Below are the code and all the weights of a small trained network. Each question names an input and a class and asks about switching units off, where a switched-off unit gives its printed mean instead of its output.

import numpy as np


def w(rows, s, z=0):
    codes = np.array(rows[::2]) - 128.0
    scale = np.full(codes.shape[1], s)
    scale[-1] = z or s
    return codes * scale


def norm(h):
    return h / np.sqrt((h * h).mean(-1, keepdims=True) + 1e-5)


def f(y):
    return np.maximum(y, 0)


def log_softmax(a):
    a = a - a.max(-1, keepdims=True)
    return a - np.log(np.exp(a).sum(-1, keepdims=True))


def net(x, mask):
    res = np.array(x, float).reshape(1, 8) / 4 @ E
    u = 0
    for l in range(4):
        y = f(norm(res) @ A[l][:, :-1].T + A[l][:, -1])
        res = res + np.where(mask[u : u + 8], y, B[l][:, -1]) @ B[l][:, :-1]
        u += 8
    return log_softmax(norm(res)[-1] @ U[:, :-1].T + U[:, -1])


A, B = {}, {}
E = w([
[131,127,132,131,128,126,125,123],'x0',
[58,136,173,101,156,149,155,107],'x1',
[125,127,129,128,127,126,126,127],'x2',
[197,202,155,71,168,92,168,114],'x3',
[115,176,55,102,88,128,129,29],'x4',
[183,86,149,97,97,247,145,114],'x5',
[136,94,111,180,197,132,192,81],'x6',
[129,126,130,129,126,126,128,128],'x7',
],0.011)
A[0] = w([
[163,49,136,33,124,117,157,109,74],'L0N1',
[151,174,185,92,101,111,20,140,49],'L0N2',
[208,148,25,123,122,119,65,166,105],'L0N3',
[107,214,121,110,49,161,79,146,116],'L0N4',
[105,105,138,152,132,161,115,181,133],'L0N5',
[124,140,176,90,84,109,56,139,2],'L0N6',
[144,117,142,91,174,63,93,102,136],'L0N7',
[1,203,179,71,133,167,160,113,88],'L0N8',
],0.0096,0.0072)
B[0] = w([
[133,185,150,153,85,148,143,131,162],'L0N1',
[99,102,103,45,159,132,208,168,208],'L0N2',
[115,40,246,119,115,70,145,84,230],'L0N3',
[114,86,53,72,203,149,157,136,253],'L0N4',
[114,135,166,80,185,139,54,115,218],'L0N5',
[111,68,60,51,134,151,165,254,163],'L0N6',
[117,205,154,142,86,149,170,134,208],'L0N7',
[119,45,220,100,96,63,162,100,246],'L0N8',
],0.0093,0.0047)
A[1] = w([
[118,60,147,186,116,116,182,88,129],'L1N1',
[140,143,153,122,110,194,102,107,44],'L1N2',
[152,111,84,224,254,140,200,55,59],'L1N3',
[61,104,108,181,99,169,75,157,2],'L1N4',
[137,99,176,129,164,124,169,196,166],'L1N5',
[87,137,128,169,172,163,173,209,85],'L1N6',
[152,207,148,139,184,144,156,202,157],'L1N7',
[47,134,90,160,127,62,100,159,27],'L1N8',
],0.009,0.0044)
B[1] = w([
[70,105,134,76,149,141,108,142,218],'L1N1',
[135,76,144,91,84,188,122,104,149],'L1N2',
[113,74,80,2,159,105,145,210,227],'L1N3',
[42,134,104,167,172,195,18,68,158],'L1N4',
[166,145,81,110,167,116,75,38,254],'L1N5',
[165,139,116,81,154,107,72,129,171],'L1N6',
[120,153,138,114,112,153,68,96,191],'L1N7',
[96,215,159,173,107,156,121,110,173],'L1N8',
],0.01,0.0063)
A[2] = w([
[57,133,60,97,103,128,168,51,133],'L2N1',
[107,144,140,86,9,113,93,182,118],'L2N2',
[107,136,148,107,181,153,137,129,93],'L2N3',
[92,126,163,67,138,115,96,74,151],'L2N4',
[192,101,75,155,94,82,87,141,254],'L2N5',
[172,37,101,169,86,46,145,144,71],'L2N6',
[120,127,119,148,188,88,137,116,44],'L2N7',
[86,117,135,103,140,138,191,184,19],'L2N8',
],0.012,0.0032)
B[2] = w([
[188,136,111,122,196,128,82,98,210],'L2N1',
[90,93,107,118,244,134,208,147,157],'L2N2',
[169,99,121,107,84,85,152,184,172],'L2N3',
[179,79,80,226,62,83,85,113,250],'L2N4',
[73,76,160,146,129,100,165,84,151],'L2N5',
[118,117,174,123,109,77,136,109,143],'L2N6',
[111,119,130,134,116,182,160,168,150],'L2N7',
[168,86,121,160,122,106,97,170,155],'L2N8',
],0.011,0.012)
A[3] = w([
[65,161,88,172,144,29,134,146,178],'L3N1',
[134,123,146,118,89,217,143,101,26],'L3N2',
[217,136,184,84,138,114,190,147,183],'L3N3',
[156,52,157,98,139,166,132,101,81],'L3N4',
[158,126,253,147,198,129,63,237,82],'L3N5',
[154,120,87,100,74,203,137,133,4],'L3N6',
[105,135,139,114,85,135,107,170,106],'L3N7',
[164,225,172,87,121,85,154,117,123],'L3N8',
],0.013,0.0036)
B[3] = w([
[178,188,183,123,79,219,191,196,228],'L3N1',
[111,219,159,174,168,62,145,170,152],'L3N2',
[28,76,106,180,130,152,71,140,222],'L3N3',
[109,248,164,154,91,94,186,190,254],'L3N4',
[178,162,80,91,120,108,197,6,190],'L3N5',
[148,178,150,135,137,108,112,159,160],'L3N6',
[114,115,73,59,161,133,152,141,134],'L3N7',
[69,65,127,168,131,220,50,125,167],'L3N8',
],0.011,0.0092)
U = w([
[102,88,91,22,180,137,190,196,126],'0',
[149,239,173,153,96,169,165,170,109],'1',
[169,122,125,132,104,108,92,145,252],'2',
[58,77,129,143,138,192,53,98,100],'3',
[209,152,95,87,151,97,133,6,77],'4',
[97,61,226,137,93,64,200,101,62],'5',
],0.014,0.012)

Each question gives the input, the list of numbers given to net, and the class t.
The units are the neurons (one row each of A and B). Each row of codes is followed by its name. A weight is (code - 128) times the scale printed after its matrix; where a second scale follows, it is the last column's (A, B and U).
mask holds one flag per neuron, layer by layer. A switched-off neuron (its flag False) gives its mean, the last column of its row in B, instead of its output. The means were averaged over made-up inputs and are rounded, as every weight is.
A unit's drop is (log p(t) with every unit on - log p(t) with that unit switched off) / (log p(t) with every unit on - log p(t) with every unit switched off).
The circuit of an input: a set's keep is (log p(t) with only the set's units on - log p(t) with every unit switched off) / (log p(t) with every unit on - log p(t) with every unit switched off). Starting from the 12 units with the biggest drops (on a tie, the unit counted first), units are removed one at a time, each time the one whose removal leaves the highest keep (on an exact tie, the one counted first), for as long as the keep stays at least 0.8.
circuit, biggest first: the units of the circuit, biggest drop first
top k neurons: the k neurons with the biggest drops, biggest first
top k neurons in layer l: the k neurons of layer l with the biggest drops, biggest first
input [-3,-3,-8,7,-7,-5,7,1], class 0: circuit, biggest first -> L1N3
input [2,-7,-7,-8,-8,1,0,-5], class 3: top 3 neurons -> L1N4, L2N5, L2N1
input [-6,-6,1,-7,-1,0,-6,3], class 3: top 3 neurons -> L1N4, L0N8, L1N3
input [6,-7,2,-3,-1,-6,-5,4], class 5: top 2 neurons -> L0N3, L2N5
input [-3,3,4,-1,-7,4,-6,7], class 4: top 2 neurons -> L3N5, L1N3
input [0,6,3,-3,-5,6,3,5], class 1: top 3 neurons -> L3N4, L0N3, L2N1
input [2,2,4,3,0,4,-1,-7], class 1: top 4 neurons -> L0N1, L0N3, L1N2, L3N4
input [1,4,3,8,-8,3,-7,4], class 3: circuit, biggest first -> L3N3, L3N8
input [0,8,-8,-4,7,7,6,-8], class 5: top 4 neurons in layer 1 -> L1N5, L1N1, L1N8, L1N3
input [-4,5,3,7,1,6,3,5], class 3: top 3 neurons -> L3N3, L3N8, L3N1
input [-4,-8,7,5,-4,-4,7,-8], class 5: top 4 neurons in layer 0 -> L0N3, L0N4, L0N2, L0N6
input [3,-4,-6,3,-5,3,-3,2], class 4: top 2 neurons -> L3N5, L3N1
input [-5,-3,0,3,-8,-5,0,-1], class 4: top 2 neurons -> L3N5, L3N4
input [-5,8,7,3,5,-1,2,-4], class 5: circuit, biggest first -> L0N8
input [-4,-7,6,-1,3,-8,-6,0], class 1: top 3 neurons -> L3N1, L1N8, L1N3
input [3,-2,-4,-6,-2,3,-6,-4], class 0: top 3 neurons in layer 0 -> L0N6, L0N2, L0N4
input [-5,6,3,2,6,7,-6,-1], class 1: top 2 neurons in layer 3 -> L3N4, L3N6
input [0,-8,6,6,-5,7,7,-3], class 5: top 2 neurons in layer 3 -> L3N4, L3N1
input [-2,6,6,-3,1,-8,5,-7], class 1: top 2 neurons -> L3N1, L1N8
input [-2,3,8,-2,0,3,-7,-3], class 0: top neuron -> L0N6
input [8,3,7,3,6,4,4,0], class 2: top 2 neurons in layer 1 -> L1N5, L1N3
input [5,5,-2,8,7,-4,-6,-7], class 3: top 2 neurons in layer 1 -> L1N5, L1N3
input [-8,0,5,-2,6,8,8,2], class 0: top 2 neurons in layer 2 -> L2N4, L2N1
